Below are the code and all the weights of a small trained network. Each question names an input and a class and asks about switching units off, where a switched-off unit gives its printed mean instead of its output.

import numpy as np


def w(rows, s, z=0):
    codes = np.array(rows[::2]) - 128.0
    scale = np.full(codes.shape[1], s)
    scale[-1] = z or s
    return codes * scale


def f(y):
    return np.maximum(y, 0)


def log_softmax(a):
    a = a - a.max(-1, keepdims=True)
    return a - np.log(np.exp(a).sum(-1, keepdims=True))


def net(x, mask):
    res = np.array(x, float).reshape(1, 3) / 4 @ E
    y = f(res @ A[0][:, :-1].T + A[0][:, -1])
    res = res + np.where(mask, y, B[0][:, -1]) @ B[0][:, :-1]
    return log_softmax(res[-1] @ U[:, :-1].T + U[:, -1])


A, B = {}, {}
E = w([
[46,146,51,239,145,196],'x0',
[254,194,56,140,57,114],'x1',
[83,235,228,126,104,228],'x2',
],0.0091)
A[0] = w([
[159,176,102,155,96,116,21],'n0',
[159,196,56,175,78,120,207],'n1',
[175,121,180,61,101,85,106],'n2',
[166,181,121,148,117,121,25],'n3',
[46,38,168,127,184,172,1],'n4',
[113,106,5,162,196,94,75],'n5',
[186,179,52,143,99,146,32],'n6',
[122,190,238,112,81,227,6],'n7',
[133,26,50,79,148,65,51],'n8',
[98,205,122,153,128,218,153],'n9',
[84,140,25,221,112,202,126],'n10',
],0.011,0.0038)
B[0] = w([
[39,111,175,191,154,93,164],'n0',
[27,87,178,120,88,52,224],'n1',
[179,2,212,74,121,158,211],'n2',
[100,95,111,222,118,47,156],'n3',
[53,41,185,229,38,23,199],'n4',
[168,189,98,82,243,114,220],'n5',
[71,96,186,201,103,62,198],'n6',
[203,225,83,116,162,22,212],'n7',
[149,230,85,125,195,87,246],'n8',
[148,185,93,64,216,98,207],'n9',
[223,16,208,26,140,195,235],'n10',
],0.0087,0.013)
U = w([
[47,82,156,226,52,35,74],'0',
[218,232,50,97,185,100,55],'1',
[239,49,213,18,114,221,127],'2',
[139,121,140,41,101,144,192],'3',
[81,192,32,176,2,232,1],'4',
],0.0092,0.0062)

Each question gives the input, the list of numbers given to net, and the class t.
The units are the neurons (one row each of A and B). Each row of codes is followed by its name. A weight is (code - 128) times the scale printed after its matrix; where a second scale follows, it is the last column's (A, B and U).
mask holds one flag per neuron, in row order. A switched-off neuron (its flag False) gives its mean, the last column of its row in B, instead of its output. The means were averaged over made-up inputs and are rounded, as every weight is.
A unit's drop is (log p(t) with every unit on - log p(t) with that unit switched off) / (log p(t) with every unit on - log p(t) with every unit switched off).
The circuit of an input: a set's keep is (log p(t) with only the set's units on - log p(t) with every unit switched off) / (log p(t) with every unit on - log p(t) with every unit switched off). Starting from all 11 units, units are removed one at a time, each time the one whose removal leaves the highest keep (on an exact tie, the one counted first), for as long as the keep stays at least 0.8.
units of the circuit, in order: the units of the circuit, biggest drop first
unit that matters most: the unit with the biggest drop
k most important neurons: the k neurons with the biggest drops, biggest first
drop of u: that unit's drop, to one decimal
input [-3,0,6], class 1: units of the circuit, in order	n7
input [-4,-3,-5], class 1: 3 most important neurons	n8, n10, n1
input [2,4,4], class 0: 4 most important neurons	n5, n8, n1, n6
input [8,-2,-7], class 2: 3 most important neurons	n10, n7, n9
input [8,-7,-6], class 2: 4 most important neurons	n10, n5, n1, n6
input [3,-2,-4], class 1: 2 most important neurons	n2, n5
input [7,-6,2], class 2: 4 most important neurons	n10, n1, n6, n9
input [-5,8,-8], class 0: 2 most important neurons	n6, n1
input [0,-5,-6], class 1: 4 most important neurons	n8, n5, n1, n6
input [5,-1,-5], class 1: 2 most important neurons	n5, n2
input [-5,-7,-4], class 0: 2 most important neurons	n4, n10
input [1,-4,5], class 1: 3 most important neurons	n7, n9, n1
input [-5,-4,8], class 1: drop of n7	1.2
input [7,2,-3], class 2: drop of n10	1.1
input [-2,2,5], class 1: unit that matters most	n7
input [4,-3,2], class 2: drop of n10	0.8
